Every row comes from one small tree of marks. The marks that hang from a mark follow it in brackets, in the order of their numbers. Every link used is in the known rows. Which tree was each row made from?
Known rows:
K400{K237{K954} K857}: [ -30   99  -23  171   14 -102  -21  101 -136  208   16   84  -94   33
  -22  175  123  -71 -133  -21  -84   40  138  -50 -191  -12 -120  110
  -47   67 -195  -37  -49  -76   82 -107 -111  -26  -11  142   57   82
   64   12 -202  187  -90 -147  150  135   47 -109  159 -217  -92   13
  254   41  145  -44  137 -223   89   47  -65]
K237{K322{K754} K954{K400{K88}}}: [  -1 -128    4  -89  -65   56  -90 -160  172   82 -145  -71  -55  103
 -170   79   12   27    9   92  -62   -3 -161    4  130 -219   81   -1
  -34  -85  -87    1 -135   60  -57  -13 -113  -33 -368   33 -188   91
  -63  308   89  167   34    8  275  -89  387  -20  203  179  -25   26
   50  179 -283  110  194  -58  217  252  237]
K563{K214{K322} K385}: [  65 -183  -98  -68 -132   21 -127   50 -145  -20 -183  -41  -54  -26
  596  -33  -32  111 -154   18  103  -19  100 -166  -52   53 -301  122
   -2 -312    1 -288 -234  235   -1  -95 -139  -64  169 -101  120   -5
  -36 -113 -162  -21 -112  102  102  107 -225  -77  -69  123   78 -118
 -454  114  -25  166  113  144 -226 -108  -15]
K656{K36{K237{K322{K754{K385}} K954}}}: [ 115  167   13  -62  -18  124  -37  -38 -103  298 -161 -103  -36  -38
  214  160  137  -68  -73 -127 -267   88  176  -27    6 -240   96  -32
  270   13  298   90  -50   74  100  161   70  -10 -470  118   -4  131
 -296   85  221   -1    2 -195  188   19  153 -189  -60  201 -112  -43
  -18  -15 -134 -193  -31   48  160   90  -36]
K36{K237{K322{K656 K754{K385}}} K954}: [  59  127  -88 -103   70   78 -111  171  163  145 -209   97    2  -24
   95   -5   85   78   20 -236 -242   51  180  -96  -93  -85  118   56
  491 -343  479 -202   -8  -25  -35  250   58 -101 -430 -115   49  219
 -128  352  367 -116  -57 -211  301   73  240  -33  106  150 -133  113
 -147    6  -84 -269 -189  150   16  186   96]
K724{K97{K563{K385{K237}}}}: [-140   45  -21   28 -132   88  -75   82  -26   69  203  -22   52  -36
  336   90    4   18  -35  116  -93  178   57 -191  108 -142  -65   10
  -31 -125  -96   13 -161 -105   67  -51 -366  220   61   54  -26  215
   32 -136   43 -164   64   37 -260  -76   78  -28 -206 -162  279  150
 -263  116  224   26  -68  -97 -196 -101 -154]
K36{K237{K954{K400{K88 K857}}}}: [-105   14  -20  165  -21  -94  -48   24   79  156  106 -112  -71  121
 -236  -32  120 -144   87  165  -73   67    4   94  140  104  -50  -16
   21  196 -142   96  -53 -248   16   32  -56  146 -182  109  -77 -297
  105  198    2  353  -39  -75  252  109  231   29  106   42  -99  -96
  333    3 -108  101  108 -275  250    9  254]
K36{K237{K322} K954{K400{K88}}}: [ -56  106  -36    1   76 -107  -47   40  202   40  -10 -234   46   29
 -219  -43   -2   36   46   72  115  -21  -87  155  274   23  -35  -76
  172  -80  347  108  114   17  -45   -9  -34   13 -289 -187  -43 -360
  147  360  139  100   86   17   11 -142  195  195  172  224  -68   12
  -21  110 -262  126   17  -52  261  170  346]
K237{K322 K954{K400{K88}}}: [ -74 -103    1  -98 -125  -59  -87 -233   70    9  -18 -186  -79   97
 -155   -8  -55   63    6   60   80  -19 -272   -1  112 -100  -20   -7
 -156  -17    0  103   -4   94 -170 -109 -129   -1 -277  -47  -95 -189
   30  204   18  168   47   78  121 -135  235   16  107   79   -4    1
   -6  198 -388  191  222  -55  324  191  264]
K36{K954{K400{K88{K563{K385}}}}}: [-152 -220  -70   39   30  -94  217   48    6 -356 -261  -99  136  -58
 -135 -167 -107 -102  128  -38  122  -34    3  214   11  221   30  160
  -72 -116 -135   82   58   78  -81    8   52   50    6 -267   45 -342
  158   -2 -138  206  112   43   22   93  193  129  -87   76  -36  126
  196  -72  -41  195    9  -86  250  -94  152]
K656{K36{K237{K322 K954{K400{K857{K385}}}}}}: [ -37    0   -7   83  -58 -169  178  -28  -76  162   54 -236   22 -177
  158   52  151 -100  213  111 -116   52   32  -93  164  -66  -52  -89
   63  310  218  -44   60 -108  198  142 -129  227 -292  215   55 -257
   42  -37  327  109  -26 -215   -2   97  148 -140  -74   69 -120  -75
  166 -198  -93  -69 -160 -172  306  269  140]
K322{K754{K36 K385 K954}}: [ 189  -66 -239  230   39  103   65  -87   80   64 -199  259 -109   47
  276   42   51 -239 -206  -71 -130  -96   14  -20 -333  -25  127  -36
  434   14  176   41    0   25 -108  374  310 -301  -38  -18   49  222
 -287   48  -72 -170   84  -56  212   10  -21  -80   41   84   40  129
  160 -253  178  -56 -303   54  -70   55 -203]
K954{K400{K237 K857{K385}}}: [ -76 -168 -101  260   41 -142  198  231  190 -141   84   81  -22  -98
   57   91  108  -96   88  -58  149  -36  -24 -191  -26   63  -61 -114
   39   75  -63 -267   60 -333  264   -5 -113   -3  128  175  138 -221
  115  -85   59  118  -59 -208  -16  235  166   17  184 -130  -47   17
  153 -118   84  -16 -160 -252 -122  257  -55]
K563{K88{K214} K385}: [  28 -108 -112 -113   75    5   70   -3  -50 -309  -56  -61  111    5
  151 -102    6   37    9 -134   -9 -182  135   22  -39  115 -207  181
    1 -238    7  -64 -262  125 -298  198  -86  -88  303   21  131 -353
 -212  -14 -162   40   67   69  -21  134  -30  -43   36 -204  261  -93
 -172  -98  -60   42  361  145 -234 -201  -42]
K954{K400{K88{K413{K724}} K857{K237 K385}}}: [  -9 -267  133  117   92   91   62   15  124 -279   65   42   70  -88
 -205  -99 -139 -175  211  -13   72 -101 -198 -132  182   89  168   -9
 -389  255 -180  -26  -32 -328  278  181  -71  218  250  344   48 -343
  212  -68  210   13  -51 -134  -34    7   70  253  155 -323 -149 -183
  292 -124  -26  -13 -114 -136   -1  264   44]
K656{K36{K954{K400}}}: [ -60  233  -71  309  -30 -324   30   12  174   62  -33 -146  112  -26
   66 -159   37  -97   53   38  -99  -67 -153  265   -2   80  -61 -134
  268  -19  204  207  189   81    5 -153  221   28  -24 -157  -87  -27
   85   36   14  -25  -70   22 -108 -109   -7  -14   43  104   24   74
  167 -167  152   34 -158  -36  221 -131   -6]
K563{K88{K413{K724}} K214 K385{K237}}: [ 110 -121   22  -27 -143  252 -154   26  -96 -149  162 -130  107  -20
   89   30  -38  120 -187 -136   -6  -91  232 -176  261  156  -65  175
 -330 -110  -17  -11 -131  368  168  284 -249  144  356  134   37 -200
   10 -337 -155  -90   75   12    9  105  -60   46  -59 -659  -35 -314
 -284  -40  106   51  542  153 -272  -94 -214]
K413{K724{K97 K237{K322} K563{K385}}}: [-210  116  286 -388  -52  182 -182 -164 -148   46   30   34  -93   67
  268  320 -104  114  -64 -230  -65  230  117 -372  207 -331  -86  -78
 -428  -61  294 -216 -219 -100   46 -297 -332  109  100  106 -221  224
 -131   99  148  -55   92   75 -460   21  116  -98 -119  131  186  -36
 -317  383   78  155 -267   43 -108  596   91]
K36{K237 K954{K400}}: [-127  146 -125  304   70 -158  -15  144  166  -46   45 -100  101  105
  -63 -194  107  -63  122   70  -46  -31  -32  247   30  236 -112 -162
  324  -78  223   83  184  -91    8  -64   62   27  -76 -213 -119 -184
  133  304  108   11   -9 -119   17   43   71  160   10  164   23  124
  -71  -57   49   33 -119  -36  104    7  170]
K754{K36{K237} K954{K400{K88{K413{K724}}}}}: [ 122  -70  -29  129   68   72  -49 -161  138   57   21   66  -50  202
 -342  -77  -24 -150   -2   -7  -20  -90 -217  238  171  297  171 -118
  -53  428  247  358  199  100  123  307  215  -11  124   61 -156 -253
  181   57   42  -66  135 -142  103 -177  -99  241    1 -132  -63  -83
  279 -276  -44  171  -15  -23  207  238  162]
K36{K237{K322} K954{K400{K88{K214 K385}}}}: [  65 -267   -4 -155   82 -108  301  104   88 -149  -97 -288   30   46
 -310 -238  -61  -12  321 -218  110 -162   93  222  275   77  -67  150
  105   58  222   85   82    3 -122  -26   24   22 -116 -186  167 -606
  115  159  -39   76  -21   62    4 -164  136  177   97  385  -69  174
  157  -70 -309  -92  284   -4  290   79  374]
K954{K400{K857{K385{K237{K322{K656}}}}}}: [-159 -154  -43 -109 -157 -185   91   54  290    7  256   -1  -61 -128
   52   84   57  210  219   17   36   76  -69 -521  101 -106   58 -114
  125  -66   67 -444  165 -252  164  248 -293   79 -215  210  110   49
  152 -110  441  -92  -70 -163  -64  118  203 -125  104 -288  -84   11
  -75  -33  -67 -150 -160 -159 -105  231   34]
K413{K724{K97{K88{K214}} K237 K563}}: [ -86  241  331 -138   73   61 -170 -121   -6   75  164  299   56  230
   30  122  -11  -44  -10 -190   21   61   48   21  396 -155  -90 -140
 -257  218   58  126  -95 -311  -40 -381  -10  197  427  162 -318   53
 -123  245  -45   -2   20  223 -521 -139   -8  -68  -72  199  341   74
 -141  267  225   80 -236   56 -141  241   21]
K322{K754{K385 K954{K400{K88{K563} K857}}}}: [ -23 -374  -93  213  -31  -74  222   13  165 -123 -201  302 -161   39
 -173  -71  -75 -353   56   57   67    4  131  -15 -229  112  191   67
  272   61 -325   25   17 -310   23  363  250   -3 -144   87   53  -21
 -123  -30 -130  182  151   46  214   93  289  -22   83  192 -147  125
  451 -166  100  -41 -273 -194  160   82   87]
K214{K97{K88{K413}}}: [ -17    7  -39   32   63   96 -247 -114  103   89   66  208   68    5
  -57 -257 -156  -64  -66 -264 -180 -223 -217   73 -198  -59   -1  -45
    1   28  -54  166    6  122 -172  186   -2  280   81   38 -133  -95
  156   45   -3 -211 -133  125   15   76 -127   90   16  164   14  207
 -239  261   -9  -37  101   44  119 -146 -101]
K322{K656{K36{K237}}}: [ -37  485   18 -241   93 -134 -151   55   45  187  -46   67   33   41
  102   69  155  137  -55  -63 -262   65 -146   60 -112    9   17 -183
  373  -66  248   41  116  -24   31   16  120   -5  -55   51  -84  109
 -107   26  362  -50 -177 -193  -17   45 -129 -184   11  -65   88  -47
   85 -119  -20 -167  -75   22 -184  -91  -35]
K724{K97{K88} K563}: [-185  255  133   21   27   51 -200  -81   49   23  105  195   70   61
  173   42  -27 -109 -120   28  -54    9 -181   26   63 -248 -105 -148
 -128  -18  -12  214 -112 -163 -214 -227    4  278  153   22 -291   62
 -119  306   43  -26   60  289 -203   81  -58 -137  -92  260  286  114
 -108  227  128  129  -95  -94 -107  182  -10]
K656{K36{K237{K322 K954}}}: [   2  337   54 -188   28  -66  -72 -137 -247  279  -46 -209    8  -11
  124  134  113   68  -91   54 -188   79  -24   84   20 -140  -78  -68
   85   91  265  190   81  199    3  -10  -64   48 -298   40  -82   -6
  -97   82  189   -4   -9 -136  -49  -99  -72 -158  -73   90    3  -45
  -35   38 -173  -46   94    9  216   65   79]
K563{K88{K954{K400}}}: [-108   90 -104  211  -73 -111    4  -10  193 -117  -27   27  121  138
 -210 -234  -14  -24  100  171  -24  -57 -208  305  -69  178 -146  -91
   80  -70  -86   84  -51  110 -230  179   68   18   10  -67 -168 -249
  -74  177  -20   28  133  117    0  118   -5    8  175 -324   86   28
  102   28  -16   90  226   73  -37  -13  162]
K237{K954{K400{K88}}}: [ -93  -53  -43   92  -86  -42  -80 -157   82  -78  -39 -124  -26  134
 -169  -85    5  -65   11   73   17  -62 -288  135   13   43  -11  -35
 -100   26 -181  186  -20  -26 -171 -129   -3    8  -71  -56 -147 -200
   45  163  -76  236  -16   55  195  -11  217    5   65   51   29   11
  158   77 -211  171  189 -124  257  -10  149]
K857{K237{K322} K385{K88{K214 K563}}}: [  37 -206  168 -399  265   30  383  -37 -309 -636   62   36  158 -106
  -79    9 -159  112  330   63  380  -84   50  -86   31   11   70   70
 -207   -2 -140 -112   82 -140  -88    7 -114 -196  120   79  233 -177
 -157  -78   70 -189  102    0 -501 -114 -163  180 -196   84   88  -92
  -72  -24 -238 -185  -23  209 -232  -11  -58]
K954{K400{K88{K413 K563} K237{K322} K857}}: [ -25 -314  153 -254   22 -161  264   55   84  -64   26  176  -86   28
 -603  102 -142   22  162 -172  277   67   11  -87   40   61  132  113
 -276  104 -163  -24  148   -8  263  209 -112  121 -226  197  110 -287
  215 -109 -172  148   -5 -130   49   45  151  147   97  -82 -300   49
  291   57 -153    4  234 -172  213  410  195]
K36{K954{K400{K857}}}: [-137   -9 -107  428  -27 -355   32   90  211   70  102  -25    0    4
  -21 -224   41 -134  104  101  -77  -13   22  103  -67  155 -123    4
  195  -68   11  -67   45 -175  -45  -25   39   64   -8  -83   -9  -37
  189  184  -84   59  -79   15   40   16   71   84  154   49  -30   95
  161  -83  193   56 -138 -145  182  -30  117]
K413{K724{K237{K954} K563}}: [-133  260  247 -119  -11  129 -161 -217 -259    5  -37   59  -54  169
  -21  204    4  -58 -147   -2 -200  159   67   55   22  -70   24  -69
 -329  132 -121  -90  -13  -94  -27 -344  -75    5  164   12 -320  259
  -88  140   22  146  -14  -12 -209   64   36 -162  -95   19  152   19
  -71  248  175   78 -155   34   74  201    0]
K385{K88{K214{K322}} K563}: [  36 -113  111  -60  113  -96  -27   77  -84  -87  263  -59  -85   59
  -64 -185 -100  217  151  168  179   90  174   58 -150    3    3    8
 -152 -112 -285 -140 -221 -182 -251 -432   68 -266  266  -76  104  485
   14  -41 -166  -71    6  261 -277 -148 -317   69 -100  476  140 -170
 -448   71 -103   59  196   94 -197 -682    2]
K857{K385{K88 K237 K563{K214{K322{K656}}}}}: [  58  -81   47 -156 -104  144  -80  237  -49  -96  290  -76   -8 -168
  193   51  -25  348   56  208  253  104  172 -363  -27  -74   96  -66
 -107 -136 -232 -372 -110 -127   66 -248 -118 -138  188  -42  167  567
  130 -345  168  -95  -68  170 -164  104 -125  -96 -170   99  -72 -282
 -454   15   25  -79   36   43 -407 -524 -211]
K97{K413 K563{K214{K36}}}: [ 159   21  -39  -94  -55  -37 -127 -216  -56  207 -137  -37  -67 -179
  163  -44   93   46 -170  280  -97   23 -160  141   93   38 -128  119
   15  -99 -106  -25  -67  272  126 -275   76  122  116 -151   18  165
  -31 -272 -261  -17 -164   93  360 -262 -362  -36 -148   36  317  101
 -320  -90   92   88 -180  313 -239 -122 -131]
K857{K237 K385{K88 K563{K214{K36}}}}: [  58  -12   38  -39  216  165  126   72 -137 -277  217 -177   93 -285
   97   20   -5  109   21  318  235  -68  185 -173  -47   21  114  -69
 -260   32 -279 -136 -128  -63  130 -358   58 -137  358  -32  273  258
 -108 -403  -27  -71   18   92 -150   57 -267  121 -174  178   -1 -343
 -151  -47   82  -39  -96   95 -463 -263 -242]
K88{K413 K563{K385} K954}: [ -85 -279   15 -137    0   33  320  -11 -378 -291 -308  134  141  -65
 -271 -294 -129  -39  215 -152  -90   16  -37  302 -507  230   70  284
 -341  -80 -265    9   50  276 -162  431   25  121   46  -93  -50  -52
   38 -128 -146  -99   50 -161   81  227 -205  -39 -269 -220 -127  286
  148  -26   53 -134  289   76  188 -117  -44]
K413{K724{K97{K88{K954}} K237}}: [-103  383  192  104    2  106 -332  -49  -10  394  -15  274  126  208
  -15  -31   23   26 -121 -103  -88  134 -217  202  193 -126 -155 -156
 -199  293   61  256  -71 -129  -53 -124    0  201  210   65 -411   73
   10  263   46  -78   89  141 -426 -188  -45   25  136 -248   57  177
   62  401  146  119 -187  -22   -4  173   72]
K754{K36{K237} K385{K88{K954}}}: [ 114  166  -47  201   51   84   31   92  -20  105  174  -38   -6   60
 -113  -70   79  -56   55   -1  -10   88   51  268   -8   94   77  -37
   98  216  218   93   38  -35 -226  210  308 -276 -138  -80  101 -119
 -180   48  -73  -70  114  -39   -5   62 -257  125 -102 -120 -126 -181
  266  -90 -111  -23   25   86  -51 -339 -146]
K97{K413 K563{K214{K322}}}: [ 218  -60   -1  -53 -200   26 -259  -55 -130  176 -214   77  -98  -57
  399  -70  -30   53 -126  313   39  111 -184  124   64  -32 -254   89
   64 -204 -131 -133 -178  168   74 -293  -40  121   51 -153  -43  178
   73  -62 -170  -44 -195  216  226 -277 -339  -21 -129  141  307  121
 -604    1   22  136 -236  337 -225 -199  -26]

Write each row's tree:
[ 162 -156  -21  -48 -190  208  222  121 -178 -112  -21  -67  159   -7
 -297 -224  -84   -5   55 -132  -48 -188   99  177 -149  127 -104  241
 -179   51 -235  129  -44  406  -98  494  -34  200  105  -14   49 -347
   -1 -323 -306 -126  -44  148   92  214 -170  -80  -19 -479 -260  105
  234  -39  154 -291  736   92  -51 -150 -144]  K563{K88{K385{K237} K413 K954} K214}
[ 135  -96 -105  142   94 -265  281  -35  249 -106   -4  -63   91   86
 -193 -140   13 -121  161  -59  171 -191  -99  279  277  199   19   55
  167   96  208  170   34   47 -147  -29  264 -209  182 -140  100 -327
  137  160 -303   63  -45   76   24 -228   21  172  120  156  109   30
  381 -292   24  140   36   56  210  -83  116]  K754{K36{K954{K400{K88{K214}}}}}
[ 139   47 -216   63 -104  136   -1    7  237  205  -70  318 -116   60
  146  184  102  -34 -150  -94 -183  -17   57 -253 -240  -69  255  -78
  555  -22  147  -56  182   10   37  471  240 -293 -207   67   66  456
 -171 -117  155 -240   24 -149  238   69   67 -218   30 -263  -67  114
  194 -258  266 -246 -305   11 -168  -65 -283]  K322{K656 K754{K36 K385{K237} K954}}
[ 107  265 -131   -3   -1   56 -120   94  113  233 -295  241  -86    6
  207   73  145 -120  -85  -99 -329  -23   55    3 -337  -50  175 -101
  661  -29  298   98  128  -55   33  349  348  -95 -241   70  -33  312
 -280    3  372  -97  -22 -205  268   90   90 -293   22   56  -70   62
  205 -267  138 -353 -351    4  -53  -54 -138]  K322{K656{K36{K237}} K754{K385 K954}}
[ -40   61  118 -344  136  183  -34  134  -57 -293  206  -15   26 -183
   -8   82 -144  322  177  159  136   91  -42 -299 -217 -233  235  -93
 -195 -141  -94 -267  -26 -223 -112 -174 -142 -147  -44   19  174  400
  -57  -35  517 -163   40    8 -293  -16    7   91  -43  -39  -15 -193
 -287   50 -234 -173 -199   61 -358 -111  -53]  K857{K237{K322{K656}} K385{K88 K563}}
[  70  306  -87  -89   15  -86 -150  -53   96  224 -337  277  -44    7
  134   82   91  -15 -149   72 -375  -69 -146   61 -418 -136  113  -60
  489 -103   88   78   63  106  -55  207  255 -111  -82   58 -183  579
 -169   38  281 -138  -72  -84  145  -37   14 -336  155  -18   52  122
  270 -205  235 -249 -216    3  -78  -56 -126]  K322{K656{K36} K754{K954}}
[ 149 -242  123 -136  -23   19  258   82 -374  -51 -139  192  -20   -4
 -382  127  -41 -153  -52 -139  210  -33  218   54 -108  187   53  389
 -378  170 -374  140  -64  164  206  142  -64  160   88  164  129 -216
  149 -220 -562  314 -139  -91  318  154   85  -16  -54 -137 -345  -27
  535  -64  120  -91  451 -109  268  168  -54]  K400{K88{K413 K563{K214}} K237{K954} K857}
[  -2   88   -3 -116  -14    5  -68  -42 -167  120  -80  -21  -72   52
    6  240   37  125 -170  -85   42   26  -17  -80 -100 -144  -91   64
 -115  -69   59    9   55  207   11 -173 -209 -119 -198    7    9   62
   -2   94  -54   35   18 -133   54  -32   67  -71  104 -120  -31   53
 -119  214 -166    4  230  -28  124  264   26]  K400{K237{K322 K954}}
[ -27 -125 -154  360    0 -119  192  188  138   26  152 -220  -18  -97
   44 -258   98  -59   97   17  168   26  403   34   59  371   61  -79
  238  -48  155  -20   62    7  220 -283  283   17   53 -298  261   24
   18 -226 -180   59   18  -34  238   94  -13  137 -231  450  -92  -61
 -238 -187  173   13 -194  100   39 -121   75]  K754{K385{K563{K214{K36{K237 K954{K400}}}}}}
[ -36  -56    8  270   34  -97   72  141  140 -177  230 -187  107 -225
  -20  -56  -79  -43  325  257  161  -64   83 -134  158  -82  -41    3
  -52   85   87 -158   79 -235   17   -3 -111   -3 -220   39  198 -167
  153  111  217  -57   60   56 -216  -24  121  262  108  -65 -209 -182
  130  -25  -35  -46 -298 -102   73   78   67]  K36{K954{K400{K857{K237{K322} K385{K88}}}}}
[ -71  -62  -12  249  -32  178    0  -15  -21 -386  132 -149  137  -28
   -3  -76  -10  -77  313  224  115 -125 -189   -1    3   28    3 -126
 -198  170 -228   71   74 -189  -46 -156  -58  -63  -83   44  -16 -188
  -10   23  204   26   15  -30  -62  122  135  144 -144 -125  -38 -147
   75  -28 -133  -29 -105  -61   -3  -65  -82]  K857{K237{K954{K400}} K385{K88}}
[ -52 -177  -32 -176  -89   10  219  102 -285 -281   43  -25   46  -30
  238  120    2  102 -113    2  212   60  259 -168    7  165  -72   98
  -21 -230 -274 -160   95  172  171   71 -201   17  188  -63  125  -28
  -62 -366 -215  -13   26  -47 -146  124  -79  -57 -263 -195   42  -14
 -196   -2  137  -14  170   37 -282 -190 -209]  K88{K563{K214 K385{K237}}}
[  70  115 -167  311  -22  -13  139   53   94   87  134  -87   70  -61
  184   26   53  -86 -153 -159   23  -29  113  -56   30   46   65  -34
  307    9  280   85  187   34   -8  190  192 -202  -45 -133  205  -44
   26 -105 -172 -173   17  -22  -42  -20  -98   29  -53 -170  -93   62
  105 -168  210  -39 -150   11   58 -239 -285]  K754{K36{K954} K385{K237}}
[ 100 -397  143  -75   18  124  126   82 -317 -203   98  -41  -82   19
  -46 -287 -190   55  -25 -280  -49   11  144   44 -237  159  126  168
 -480    0 -278  -61 -147   92   67 -251  -35  155  573  -83   68  220
   38 -323 -183 -132 -126   28  -48  -84 -227  149 -159  120  -31   40
 -219 -133   33  -92  378  116 -141  -63  -59]  K88{K385{K563{K214}} K413{K724}}
[  42  143  188 -257 -104  203 -369 -334 -248  315 -174  -71 -142   76
  -39  164   19  214 -130 -150 -144  142 -248  -47   45 -231 -141  -23
 -324  101  132    0   36   94   31 -278 -134   13 -165   -6 -295  126
   40  102   24   42  -68  -40   30 -273  -18  -42   15 -195   36  135
 -344  248 -181   96 -244  182  155  192   55]  K97{K413{K724{K237{K322 K954}}}}
[  44   88   33 -248   18   83  -95  -58 -107  127 -145  -96  -77   20
 -154  304   -7  103 -248  -76  133   -5  -86  -52   43 -230  -28  116
 -217  -13   27  114  -27  178  -44 -154 -169 -122 -201   23   33 -105
   33  116 -115  193   57  -14  104 -100  172  -55  236  -90  -95  -36
  101  268 -290   83  330 -110  215  219   80]  K400{K88 K237{K322 K954}}
[  36 -181 -183  303 -155   51  202   59  249    5  271  -57 -199   31
 -123   61  -74 -112  -73   86  294   47   50 -125  -61   46  317 -217
  165  234  -93  206  216 -150   23   80  290 -156  -33  -65  197   61
   48 -311 -104   19  263  126  -51 -107  117   40  -62  -21  -83  -10
  118 -241  101   98 -259 -204   95 -311 -105]  K754{K36 K385{K237 K563} K954{K400{K88}}}
[ 148  179 -139  187  207  -27   78   28   99  132 -182  117  136    3
  116   30  111 -108 -139    6 -261  -63   16  191  -82  -27   53    7
  333 -104  198  -20  -92  117  -42  153  185 -231   39 -128  -78  300
  -43  291  -66 -134  -65  -92  108  -35  -43   43  152  135   68  134
  218 -191  280   21 -124   77  -49   24 -101]  K322{K754{K36{K954}}}
[  10  134   13  -19  140  -98  -45  183   96  151   25   82 -117  -16
 -152  254   44  -29 -271  -36   84   23   22  -77  -14 -113  -36   68
  -24    1 -132  -45 -102 -205   72  -50  -48  -79  107  172  121 -112
   66   12 -187  244  -53  -13   30   25   63   -9  398 -149  -95 -111
  349  115    7   52  146 -286  -98    9  -40]  K400{K88 K237 K857}
[-164   94  126 -187  133   42 -266 -450    9  140  -66   -2 -188 -119
  -29   19  -96   22 -102  -43 -338  -30 -133  -74   76 -119   22  -91
 -220  -22  -67  -80 -123  127  115 -527  146  117  265   11 -182  448
  118 -270  -53 -136  -82  146  139   10 -466 -128  -48  336  315  -36
 -248  160  172  103 -278  262  -79  -14  -71]  K214{K36 K97{K413{K724{K563}}}}
[  68  -49   53 -109   -7  -44  -84  -20 -179   -8 -161  268  101   65
  329 -108  -75   44 -188  140  250   24   -3  120  128  128 -224   20
   54  -62 -262    4   21  203   26  -80   29  111  168 -138  -22 -110
  -26  -10 -180  -12  -23  244  -94  -28 -342   -8 -145  193  117   61
 -385  166  -40  199   31  176 -196  -96   68]  K97{K88{K563{K214{K322}}}}
[ -63   24   30 -164  -92  103 -180   10    0   14  341 -339  -54 -107
   33  193  -13  314  -79   64   56   83  136 -291  117 -271  -23   38
 -198 -166    5 -170   73   96 -120    9 -288 -161 -228   -7   97  116
  -33 -155   77 -107  158   73 -244  -36  -20   20  -38 -242  -59 -244
 -339  275 -252   45  286  -89 -179 -362 -190]  K563{K385{K88 K237{K322}}}
